Below is a small trained network, with its code and all its weights. Each question gives an input and a target symbol and asks what happens when units are switched off, that is, made to give their printed mean instead of their output.

import numpy as np


def w(rows, s, z=0):
    codes = np.array(rows[::2]) - 128.0
    scale = np.full(codes.shape[1], s)
    scale[-1] = z or s
    return codes * scale


def f(y):
    return y / 2 * (1 + np.tanh(0.7978845608 * (y + 0.044715 * y**3)))


def softmax(a):
    e = np.exp(a - a.max(-1, keepdims=True))
    return e / e.sum(-1, keepdims=True)


def log_softmax(a):
    a = a - a.max(-1, keepdims=True)
    return a - np.log(np.exp(a).sum(-1, keepdims=True))


def net(x, mask):
    ids = ['αβγδεζηθλμξπτω'.index(c) for c in x.split()]
    T = len(ids)
    res = E[ids] + P[:T]
    u = 0
    for l in range(3):
        q, k, v = (res @ M[l].T for M in (Q, K, V))
        z = softmax(np.where(np.tri(T) > 0, q @ k.T / 4**0.5, -1e9)) @ v
        res = res + np.where(mask[u], z, O[l][:, -1]) @ O[l][:, :-1]
        u += 1
        y = f(res @ A[l][:, :-1].T + A[l][:, -1])
        res = res + np.where(mask[u : u + 4], y, B[l][:, -1]) @ B[l][:, :-1]
        u += 4
    return log_softmax(res[-1] @ U[:, :-1].T + U[:, -1])


Q, K, V, O, A, B = {}, {}, {}, {}, {}, {}
E = w([
[113,136,156],'α',
[93,209,64],'β',
[124,152,166],'γ',
[161,169,120],'δ',
[72,185,155],'ε',
[138,198,78],'ζ',
[103,125,149],'η',
[130,208,88],'θ',
[130,207,84],'λ',
[60,183,142],'μ',
[114,252,18],'ξ',
[61,128,184],'π',
[171,183,106],'τ',
[196,79,162],'ω',
],0.019)
P = w([
[227,70,150],'0',
[75,105,130],'1',
[100,133,183],'2',
[150,171,198],'3',
[177,175,186],'4',
[208,169,133],'5',
[224,175,118],'6',
[255,210,139],'7',
],0.004)
Q[0] = w([
[29,128,201],'L0H0',
[96,206,157],'L0H0',
[182,255,167],'L0H0',
[97,81,215],'L0H0',
],0.0079)
K[0] = w([
[53,69,238],'L0H0',
[144,165,213],'L0H0',
[159,254,153],'L0H0',
[127,96,194],'L0H0',
],0.0087)
V[0] = w([
[154,204,200],'L0H0',
[141,254,169],'L0H0',
[64,152,147],'L0H0',
[174,195,161],'L0H0',
],0.0093)
O[0] = w([
[140,91,2,173],'L0H0',
[108,27,34,250],'L0H0',
[24,75,118,149],'L0H0',
[87,139,90,184],'L0H0',
],0.0061,0.011)
A[0] = w([
[106,191,79,48],'L0N0',
[175,99,64,66],'L0N1',
[142,4,147,123],'L0N2',
[118,44,115,254],'L0N3',
],0.013,0.0054)
B[0] = w([
[144,95,218,254],'L0N0',
[50,156,255,221],'L0N1',
[197,247,119,163],'L0N2',
[224,180,72,206],'L0N3',
],0.0082,0.0091)
Q[1] = w([
[91,88,105],'L1H0',
[151,31,223],'L1H0',
[252,79,80],'L1H0',
[191,189,202],'L1H0',
],0.012)
K[1] = w([
[96,96,121],'L1H0',
[146,133,45],'L1H0',
[220,7,105],'L1H0',
[185,208,61],'L1H0',
],0.013)
V[1] = w([
[138,106,221],'L1H0',
[132,105,10],'L1H0',
[81,184,93],'L1H0',
[162,148,138],'L1H0',
],0.011)
O[1] = w([
[86,234,219,58],'L1H0',
[156,1,156,112],'L1H0',
[65,120,8,255],'L1H0',
[156,134,174,163],'L1H0',
],0.0071,0.0041)
A[1] = w([
[92,205,255,113],'L1N0',
[193,171,79,3],'L1N1',
[153,224,155,161],'L1N2',
[82,42,14,34],'L1N3',
],0.0072,0.0041)
B[1] = w([
[109,41,45,179],'L1N0',
[44,203,226,160],'L1N1',
[91,166,104,220],'L1N2',
[64,159,255,253],'L1N3',
],0.007,0.0049)
Q[2] = w([
[89,164,255],'L2H0',
[79,163,108],'L2H0',
[207,170,235],'L2H0',
[106,175,142],'L2H0',
],0.01)
K[2] = w([
[112,254,248],'L2H0',
[141,159,153],'L2H0',
[149,59,206],'L2H0',
[164,160,151],'L2H0',
],0.0095)
V[2] = w([
[42,62,142],'L2H0',
[126,99,110],'L2H0',
[126,125,8],'L2H0',
[159,56,101],'L2H0',
],0.011)
O[2] = w([
[6,108,121,67],'L2H0',
[132,91,129,90],'L2H0',
[175,74,200,185],'L2H0',
[105,94,53,3],'L2H0',
],0.013,0.0056)
A[2] = w([
[167,112,201,62],'L2N0',
[197,163,109,38],'L2N1',
[211,57,210,89],'L2N2',
[5,79,52,1],'L2N3',
],0.011,0.0064)
B[2] = w([
[60,126,167,174],'L2N0',
[137,37,123,255],'L2N1',
[11,191,75,204],'L2N2',
[189,139,172,240],'L2N3',
],0.011,0.0095)
U = w([
[117,122,97,156],'α',
[127,112,148,73],'β',
[120,75,85,255],'γ',
[114,143,124,57],'δ',
[144,76,167,85],'ε',
[109,140,131,69],'ζ',
[120,134,119,98],'η',
[116,129,131,59],'θ',
[114,125,133,93],'λ',
[132,104,182,44],'μ',
[7,230,173,126],'ξ',
[101,158,140,49],'π',
[103,161,143,50],'τ',
[203,213,144,177],'ω',
],0.011,0.0045)

Each question gives the input, a string of symbols that net reads in full, and the target symbol t.
The units are the heads (4 rows each of Q, K, V and O) and the neurons (one row each of A and B). Each row of codes is followed by its name. A weight is (code - 128) times the scale printed after its matrix; where a second scale follows, it is the last column's (O, A, B and U).
mask holds one flag per unit, layer by layer, with each layer's heads first. A switched-off unit (its flag False) gives its mean, the last column of its rows in O or B, instead of its output. The means were averaged over made-up inputs and are rounded, as every weight is.
A unit's drop is (log p(t) with every unit on - log p(t) with that unit switched off) / (log p(t) with every unit on - log p(t) with every unit switched off).
The circuit of an input: a set's keep is (log p(t) with only the set's units on - log p(t) with every unit switched off) / (log p(t) with every unit on - log p(t) with every unit switched off). Starting from the 12 units with the biggest drops (on a tie, the unit counted first), units are removed one at a time, each time the one whose removal leaves the highest keep (on an exact tie, the one counted first), for as long as the keep stays at least 0.8.
units of the circuit, in order: the units of the circuit, biggest drop first
unit that matters most: the unit with the biggest drop
k most important neurons: the k neurons with the biggest drops, biggest first
top k neurons in layer l: the k neurons of layer l with the biggest drops, biggest first
input ξ ω ξ α μ ξ α, target ξ: unit that matters most -> L0N0
input γ ω ξ δ γ ε ω, target ω: 4 most important neurons -> [L0N1, L0N2, L1N1, L0N3]
input ξ ζ ξ δ γ ξ δ, target ξ: top 3 neurons in layer 0 -> [L0N1, L0N0, L0N3]
input ξ δ τ, target ξ: units of the circuit, in order -> [L2H0, L2N2]
input ξ α γ ω ξ γ δ, target ξ: 2 most important neurons -> [L2N2, L0N0]
input ξ ξ ξ η ω ξ β, target ω: units of the circuit, in order -> [L1H0, L2H0]
input ε ω η ξ μ β ξ ξ, target ξ: top 2 neurons in layer 1 -> [L1N0, L1N3]
input ξ ξ β ω γ α γ, target ξ: top 3 neurons in layer 1 -> [L1N0, L1N3, L1N1]
input τ ξ γ ω ε, target ω: units of the circuit, in order -> [L2H0, L0N2, L0N3]
input α ω ω ω ε, target ω: units of the circuit, in order -> [L2H0, L0N2]
input α ω ξ α γ ω, target ω: top 2 neurons in layer 0 -> [L0N2, L0N1]
input ω α ξ ω ω ξ ε γ, target ω: 3 most important neurons -> [L0N1, L1N1, L0N3]
input ξ ξ η, target ξ: 3 most important neurons -> [L0N0, L0N1, L2N1]
input β γ γ μ α β γ ξ, target ξ: 3 most important neurons -> [L0N1, L2N1, L0N3]
input ξ λ γ ξ β λ α, target ξ: top 3 neurons in layer 1 -> [L1N3, L1N1, L1N0]
input ξ ξ ξ ε ω ζ ε γ, target ξ: top 3 neurons in layer 2 -> [L2N1, L2N2, L2N3]
input ξ ξ ε ω τ μ, target ω: unit that matters most -> L1N3
input ξ λ ζ ω γ μ, target ω: 3 most important neurons -> [L1N3, L1N0, L0N3]
input ξ ω ξ, target ω: top 2 neurons in layer 1 -> [L1N2, L1N0]
input ξ ζ ξ η, target ξ: top neuron in layer 1 -> [L1N3]
input ζ λ ω α ξ, target ω: top 3 neurons in layer 0 -> [L0N2, L0N3, L0N1]
